Questions about the array below.
1) Read off the fourth entry, reading row by row.
2) Read off the bottom entry of the column that holds the smallest entry.
3) Read off the top-left entry.
4) Read off the largest entry in the last column.
5) Read off the entry in the bottom-left corner.
6) Read off the second entry in reading order.
7) Read off the last entry, reading row by row.
8) Read off the last entry of the smallest entry's row.
[[114 118 119 119 145 120 125]
 [103 116 113 139 125  99 132]
 [122 125 155 133 125 153 133]
 [137 136 104 126 119 103 124]
 [120 124 148 138 117 143 134]
 [126 132 109 132 116 102 130]
 [152 139 141 117 127 153 121]
 [137 129 111 116 138 119 118]
 [123 127 152 134 120 149 135]
 [128 125 109 117 140 113 119]
 [148 136 119 113 134 131 117]
 [126 124 154 130 128 155 128]
 [114 116 136 124 141 137 126]
 [144 141 123 128 111 125 129]]
1) 119
2) 125
3) 114
4) 135
5) 144
6) 118
7) 129
8) 132

M =
[[130 135 152 150 148 121 104 133 138 109 110 112]
 [144 137 115 138 131 121 141 124 118 138 109 143]
 [134 116 152 122 145 136 138 136 142 145 130 137]
 [124 149 129 126 121 142 137 128 122 133 133 148]
 [109 120 134 112 138 153 128 128 137 120 131 149]
 [106 121 108 110 114 135 119 119 118 136 151 127]
 [111 110 127 142 146 141 124 147 116 137 104 149]
 [133 118 136 108 126 114 121 120 132 129 108 133]
 [105 107 120 140 123 115 104 139 110 105 105 128]
 [125 140 134 124 138 137 142 110 152 151 116 148]
 [128 126 136 126 151 124 128 123 104 111 137 131]
 [104 140 143 146 133 135 142 132 104 104 114 127]
 [136 118 122 120 128 152 129 139 104 140 106 138]
 [122 115 131 112 135 132 145 138 107 119 152 138]
 [133 152 146 133 127 104 142 143 140 111 108 121]]
The first entry, reading row by row: 130
The entry in the top-right corner -> 112
Which number is the maximum?
A: 153
Which number is the last entry, reading row by row?
A: 121
The entry in the bottom-left corner is 133
The fourth entry in reading order -> 150
Which number is the third entry, reading row by row?
A: 152
Which number is the second entry in reading order?
A: 135
Which number is the entry directly above 153?
A: 142
Which number is the fourth-last entry, reading row by row?
A: 140
Which number is the smallest entry in the first column?
A: 104
The top entry of the column that holds the largest entry -> 121
The last entry of the largest entry's row is 149
The smallest entry in the last row is 104
The third entry on the main diagonal: 152
The third entry on the diagonal from the top-right corner is 145
The first entry of the largest entry's row is 109
The largest entry in the first column is 144
The second entry on the main diagonal: 137
Which number is the entry just right of the largest entry?
A: 128
